Below are the code and all the weights of a small trained network. Each question names an input and a target symbol and asks about switching units off, where a switched-off unit gives its printed mean instead of its output.

import numpy as np


def w(rows, s, z=0):
    codes = np.array(rows[::2]) - 128.0
    scale = np.full(codes.shape[1], s)
    scale[-1] = z or s
    return codes * scale


def f(y):
    return y / 2 * (1 + np.tanh(0.7978845608 * (y + 0.044715 * y**3)))


def softmax(a):
    e = np.exp(a - a.max(-1, keepdims=True))
    return e / e.sum(-1, keepdims=True)


def log_softmax(a):
    a = a - a.max(-1, keepdims=True)
    return a - np.log(np.exp(a).sum(-1, keepdims=True))


def net(x, mask):
    ids = ['ΓΘΣΩαβλξτψ'.index(c) for c in x.split()]
    T = len(ids)
    res = E[ids] + P[:T]
    u = 0
    for l in range(2):
        q, k, v = (res @ M[l].T for M in (Q, K, V))
        z = softmax(np.where(np.tri(T) > 0, q @ k.T / 3**0.5, -1e9)) @ v
        res = res + np.where(mask[u], z, O[l][:, -1]) @ O[l][:, :-1]
        u += 1
        y = f(res @ A[l][:, :-1].T + A[l][:, -1])
        res = res + np.where(mask[u : u + 8], y, B[l][:, -1]) @ B[l][:, :-1]
        u += 8
    return log_softmax(res[-1] @ U[:, :-1].T + U[:, -1])


Q, K, V, O, A, B = {}, {}, {}, {}, {}, {}
E = w([
[89,93,119,73,159,135],'Γ',
[186,117,185,181,129,120],'Θ',
[2,134,166,205,98,88],'Σ',
[65,112,103,84,225,174],'Ω',
[44,117,158,166,32,44],'α',
[65,117,88,80,136,101],'β',
[101,55,158,98,195,211],'λ',
[59,125,126,170,134,123],'ξ',
[16,105,156,158,215,201],'τ',
[44,137,114,151,188,136],'ψ',
],0.0076)
P = w([
[44,181,161,2,89,119],'0',
[179,174,80,35,56,125],'1',
[158,147,145,96,148,66],'2',
[165,84,48,117,60,154],'3',
[133,86,135,156,167,78],'4',
[143,38,28,177,54,162],'5',
[102,105,98,234,180,88],'6',
],0.0057)
Q[0] = w([
[102,236,253,58,159,130],'L0H0',
[108,123,90,141,36,223],'L0H0',
[108,33,102,201,204,58],'L0H0',
],0.035)
K[0] = w([
[155,224,112,65,9,226],'L0H0',
[119,136,226,77,208,3],'L0H0',
[181,18,18,191,99,142],'L0H0',
],0.027)
V[0] = w([
[99,137,2,106,168,94],'L0H0',
[98,187,114,187,196,165],'L0H0',
[165,56,143,68,175,183],'L0H0',
],0.019)
O[0] = w([
[166,96,183,68,13,177,118],'L0H0',
[132,167,232,107,122,112,25],'L0H0',
[101,249,80,182,102,164,254],'L0H0',
],0.012,0.0012)
A[0] = w([
[130,85,101,106,120,145,55],'L0N0',
[251,169,109,108,153,106,31],'L0N1',
[116,145,117,105,129,71,71],'L0N2',
[106,152,128,139,83,62,71],'L0N3',
[125,96,142,130,128,98,3],'L0N4',
[148,109,134,186,126,120,10],'L0N5',
[103,108,134,141,115,165,46],'L0N6',
[152,111,135,149,136,119,2],'L0N7',
],0.02,0.0044)
B[0] = w([
[63,227,174,233,120,41,254],'L0N0',
[101,45,191,218,163,254,162],'L0N1',
[114,118,168,166,212,206,165],'L0N2',
[125,140,170,106,217,186,184],'L0N3',
[73,180,103,206,159,93,163],'L0N4',
[203,107,39,45,129,99,185],'L0N5',
[117,150,122,69,129,79,164],'L0N6',
[143,189,139,200,146,72,97],'L0N7',
],0.0096,0.0018)
Q[1] = w([
[254,146,148,187,105,137],'L1H0',
[126,115,106,122,125,139],'L1H0',
[68,121,134,78,129,131],'L1H0',
],0.0088)
K[1] = w([
[57,3,16,145,158,183],'L1H0',
[101,126,129,120,178,89],'L1H0',
[210,205,222,209,120,151],'L1H0',
],0.0043)
V[1] = w([
[145,89,95,145,145,141],'L1H0',
[182,109,103,172,174,152],'L1H0',
[15,250,254,76,61,115],'L1H0',
],0.0058)
O[1] = w([
[131,128,110,124,110,121,111],'L1H0',
[149,127,100,98,128,96,110],'L1H0',
[73,102,255,228,197,227,254],'L1H0',
],0.0057,0.0025)
A[1] = w([
[228,199,129,60,148,47,1],'L1N0',
[131,218,80,156,167,157,105],'L1N1',
[163,162,243,64,89,108,221],'L1N2',
[29,101,141,136,116,166,71],'L1N3',
[127,182,95,104,98,206,139],'L1N4',
[6,159,110,3,151,82,174],'L1N5',
[155,53,232,68,149,52,123],'L1N6',
[146,189,210,66,45,163,64],'L1N7',
],0.011,0.0095)
B[1] = w([
[234,113,254,75,179,127,148],'L1N0',
[159,42,132,139,70,188,202],'L1N1',
[53,42,135,178,61,113,255],'L1N2',
[166,138,110,120,110,97,188],'L1N3',
[171,185,180,168,137,53,170],'L1N4',
[118,118,191,162,164,160,178],'L1N5',
[103,218,122,58,150,145,188],'L1N6',
[205,226,49,159,209,212,194],'L1N7',
],0.017,0.011)
U = w([
[84,113,167,175,164,145,187],'Γ',
[114,121,3,143,53,64,199],'Θ',
[170,166,77,79,76,66,219],'Σ',
[183,113,167,103,65,123,64],'Ω',
[150,173,91,156,156,124,4],'α',
[119,102,106,183,153,24,2],'β',
[123,171,99,50,96,204,73],'λ',
[141,51,67,111,203,127,153],'ξ',
[113,182,125,99,173,89,91],'τ',
[78,89,160,69,54,92,89],'ψ',
],0.0055,0.0085)

Each question gives the input, a string of symbols that net reads in full, and the target symbol t.
The units are the heads (3 rows each of Q, K, V and O) and the neurons (one row each of A and B). Each row of codes is followed by its name. A weight is (code - 128) times the scale printed after its matrix; where a second scale follows, it is the last column's (O, A, B and U).
mask holds one flag per unit, layer by layer, with each layer's heads first. A switched-off unit (its flag False) gives its mean, the last column of its rows in O or B, instead of its output. The means were averaged over made-up inputs and are rounded, as every weight is.
A unit's drop is (log p(t) with every unit on - log p(t) with that unit switched off) / (log p(t) with every unit on - log p(t) with every unit switched off).
The circuit of an input: a set's keep is (log p(t) with only the set's units on - log p(t) with every unit switched off) / (log p(t) with every unit on - log p(t) with every unit switched off). Starting from the 12 units with the biggest drops (on a tie, the unit counted first), units are removed one at a time, each time the one whose removal leaves the highest keep (on an exact tie, the one counted first), for as long as the keep stays at least 0.8.
units of the circuit, in order: the units of the circuit, biggest drop first
top k neurons: the k neurons with the biggest drops, biggest first
k most important neurons of layer l: the k neurons of layer l with the biggest drops, biggest first
input Θ Θ Θ Θ Σ λ β, target Ω: units of the circuit, in order -> [L0H0, L1N1, L1N4]
input Θ Θ Θ Θ, target ξ: top 2 neurons -> [L1N0, L1N4]
input λ β λ, target Θ: units of the circuit, in order -> [L0H0, L0N0, L1N5, L1N0]
input ξ ξ Θ ξ Θ ξ, target ξ: units of the circuit, in order -> [L0H0, L1N2, L1N4, L0N0]
input Σ λ ξ Θ ψ ψ Θ, target λ: units of the circuit, in order -> [L0H0, L1N6]
input τ α τ ψ λ, target λ: units of the circuit, in order -> [L1N6, L0H0]
input Θ ξ ξ ξ, target ψ: units of the circuit, in order -> [L0H0, L1N7]
input Θ Ω β, target α: top 3 neurons -> [L1N7, L1N4, L1N1]
input ψ Θ Θ α ξ, target β: top neuron -> [L0N0]
input α λ τ Θ Θ, target ξ: top 2 neurons -> [L1N2, L1N4]
input Θ β Θ λ Θ Θ λ, target ξ: units of the circuit, in order -> [L0H0, L1N2, L1N4]
input Θ Θ Θ Θ λ τ, target Ω: units of the circuit, in order -> [L1N1, L0H0, L1N4]
input Θ Γ Θ, target Σ: units of the circuit, in order -> [L0H0, L1N2, L1H0]
input Θ Θ Θ Σ, target ξ: most important neuron of layer 1 -> [L1N2]
input λ τ λ Γ, target Ω: top 2 neurons -> [L1N1, L1N4]
input λ ψ ξ ψ Θ ψ Θ, target Θ: units of the circuit, in order -> [L1N2, L1N7, L1N5, L0H0]
input ξ λ Θ ξ α β, target β: top 2 neurons -> [L0N0, L0N4]
input ξ β ξ τ, target ψ: 2 most important neurons of layer 1 -> [L1N7, L1N2]
input Θ Θ Θ β, target ξ: 2 most important neurons of layer 1 -> [L1N2, L1N4]
input β Θ ψ β Σ, target Θ: top 4 neurons -> [L1N2, L1N3, L1N5, L0N0]
input α β Γ Θ ψ Γ, target λ: 2 most important neurons of layer 1 -> [L1N7, L1N6]
input Ω Θ Θ ξ Γ Σ Θ, target τ: 3 most important neurons of layer 1 -> [L1N6, L1N1, L1N2]
input ψ Γ Γ τ ψ α τ, target β: units of the circuit, in order -> [L0H0, L0N0, L0N4, L1N3]
input Ω Θ Θ Θ Σ Θ, target τ: top 2 neurons -> [L1N6, L0N4]
